Below is a small trained network, with its code and all its weights. Each question gives an input and a target symbol and asks what happens when units are switched off, that is, made to give their printed mean instead of their output.

import numpy as np


def w(rows, s, z=0):
    codes = np.array(rows[::2]) - 128.0
    scale = np.full(codes.shape[1], s)
    scale[-1] = z or s
    return codes * scale


def norm(h):
    return h / np.sqrt((h * h).mean(-1, keepdims=True) + 1e-5)


def f(y):
    return np.maximum(y, 0)


def softmax(a):
    e = np.exp(a - a.max(-1, keepdims=True))
    return e / e.sum(-1, keepdims=True)


def log_softmax(a):
    a = a - a.max(-1, keepdims=True)
    return a - np.log(np.exp(a).sum(-1, keepdims=True))


def net(x, mask):
    ids = ['αβδεηλμξστφψω'.index(c) for c in x.split()]
    T = len(ids)
    res = E[ids] + P[:T]
    r = norm(res)
    for j in range(3):
        rows = slice(3 * j, 3 * j + 3)
        q, k, v = (r @ M[0][rows].T for M in (Q, K, V))
        z = softmax(np.where(np.tri(T) > 0, q @ k.T / 3**0.5, -1e9)) @ v
        o = O[0][rows]
        res = res + np.where(mask[j], z, o[:, -1]) @ o[:, :-1]
    y = f(norm(res) @ A[0][:, :-1].T + A[0][:, -1])
    res = res + np.where(mask[3:7], y, B[0][:, -1]) @ B[0][:, :-1]
    return log_softmax(norm(res)[-1] @ U[:, :-1].T + U[:, -1])


Q, K, V, O, A, B = {}, {}, {}, {}, {}, {}
E = w([
[99,187,87,148],'α',
[78,176,132,117],'β',
[116,204,132,167],'δ',
[97,134,158,112],'ε',
[91,78,135,107],'η',
[103,117,118,63],'λ',
[254,158,62,104],'μ',
[108,124,96,194],'ξ',
[129,142,134,121],'σ',
[73,168,127,166],'τ',
[73,129,77,99],'φ',
[46,98,100,125],'ψ',
[105,138,142,153],'ω',
],0.019)
P = w([
[212,126,161,154],'0',
[18,123,106,78],'1',
[8,134,92,103],'2',
[19,145,100,106],'3',
[18,136,108,103],'4',
[29,146,106,111],'5',
[2,152,118,115],'6',
[61,153,120,108],'7',
],0.0097)
Q[0] = w([
[90,173,28,40],'H0',
[27,224,37,112],'H0',
[70,231,14,9],'H0',
[197,82,220,219],'H1',
[52,216,5,43],'H1',
[197,28,195,118],'H1',
[151,153,189,102],'H2',
[84,179,35,83],'H2',
[182,67,141,132],'H2',
],0.024)
K[0] = w([
[199,124,86,126],'H0',
[241,96,136,130],'H0',
[201,117,85,138],'H0',
[64,90,155,115],'H1',
[253,163,85,132],'H1',
[46,163,156,158],'H1',
[143,133,107,121],'H2',
[125,124,183,211],'H2',
[117,143,83,103],'H2',
],0.037)
V[0] = w([
[96,184,75,195],'H0',
[169,51,155,179],'H0',
[252,123,113,152],'H0',
[63,121,188,146],'H1',
[229,156,71,87],'H1',
[112,170,252,101],'H1',
[186,149,166,134],'H2',
[161,178,57,90],'H2',
[122,74,140,205],'H2',
],0.04)
O[0] = w([
[145,212,174,247,162],'H0',
[78,18,114,167,109],'H0',
[241,14,171,158,244],'H0',
[45,175,156,123,51],'H1',
[253,104,120,102,251],'H1',
[96,233,218,64,116],'H1',
[150,134,203,114,149],'H2',
[185,234,142,134,101],'H2',
[88,28,135,191,154],'H2',
],0.027,0.028)
A[0] = w([
[139,40,70,74,203],'N0',
[155,88,104,223,252],'N1',
[120,188,99,146,111],'N2',
[157,251,48,101,195],'N3',
],0.03,0.0019)
B[0] = w([
[214,151,74,113,247],'N0',
[158,211,106,73,249],'N1',
[113,161,72,120,165],'N2',
[94,7,1,126,193],'N3',
],0.033,0.018)
U = w([
[92,54,209,149,134],'α',
[59,111,58,153,183],'β',
[90,147,149,204,230],'δ',
[101,102,186,29,137],'ε',
[73,47,88,80,149],'η',
[119,193,109,62,254],'λ',
[187,97,204,51,44],'μ',
[122,68,106,242,47],'ξ',
[173,157,216,145,68],'σ',
[147,112,83,9,94],'τ',
[179,178,99,184,93],'φ',
[126,131,15,144,112],'ψ',
[145,99,119,115,196],'ω',
],0.015,0.0038)

Each question gives the input, a string of symbols that net reads in full, and the target symbol t.
The units are the heads (3 rows each of Q, K, V and O) and the neurons (one row each of A and B). Each row of codes is followed by its name. A weight is (code - 128) times the scale printed after its matrix; where a second scale follows, it is the last column's (O, A, B and U).
mask holds one flag per unit, heads first, then neurons. A switched-off unit (its flag False) gives its mean, the last column of its rows in O or B, instead of its output. The means were averaged over made-up inputs and are rounded, as every weight is.
A unit's drop is (log p(t) with every unit on - log p(t) with that unit switched off) / (log p(t) with every unit on - log p(t) with every unit switched off).
The circuit of an input: a set's keep is (log p(t) with only the set's units on - log p(t) with every unit switched off) / (log p(t) with every unit on - log p(t) with every unit switched off). Starting from all 7 units, units are removed one at a time, each time the one whose removal leaves the highest keep (on an exact tie, the one counted first), for as long as the keep stays at least 0.8.
units of the circuit, in order: the units of the circuit, biggest drop first
most important unit: the unit with the biggest drop
heads that matter: for each layer, one digit per head in row order, 1 if its drop is at least 0.15 and else 0, layers parted by /
drop of u: that unit's drop, to one decimal
input τ λ β, target δ: units of the circuit, in order => H1, H0
input τ φ α ω σ, target δ: units of the circuit, in order => H1, H0
input τ α λ ω δ, target δ: units of the circuit, in order => H1, H0
input ω ξ λ λ, target α: most important unit => H1
input ε λ ξ η ω, target ε: units of the circuit, in order => H1, H0
input λ ψ α α ψ β, target τ: heads that matter => 100
input λ φ ε, target τ: heads that matter => 100
input σ δ β τ β ω, target μ: heads that matter => 011
input φ τ ω η τ τ ξ, target ψ: units of the circuit, in order => H0, H1
input β τ λ η, target λ: heads that matter => 110
input φ β ξ λ σ δ, target ψ: heads that matter => 100
input ω β ξ δ, target α: heads that matter => 010
input σ β σ τ, target μ: heads that matter => 011
input α τ ε ε ε α ω, target φ: units of the circuit, in order => H0
input ξ η ω, target ξ: drop of H0 => 0.3
input ε τ λ β σ η, target ε: drop of H1 => 0.7
input ξ δ η σ σ α, target ξ: drop of N3 => 0.0
input δ β τ β λ, target σ: drop of H1 => 0.2
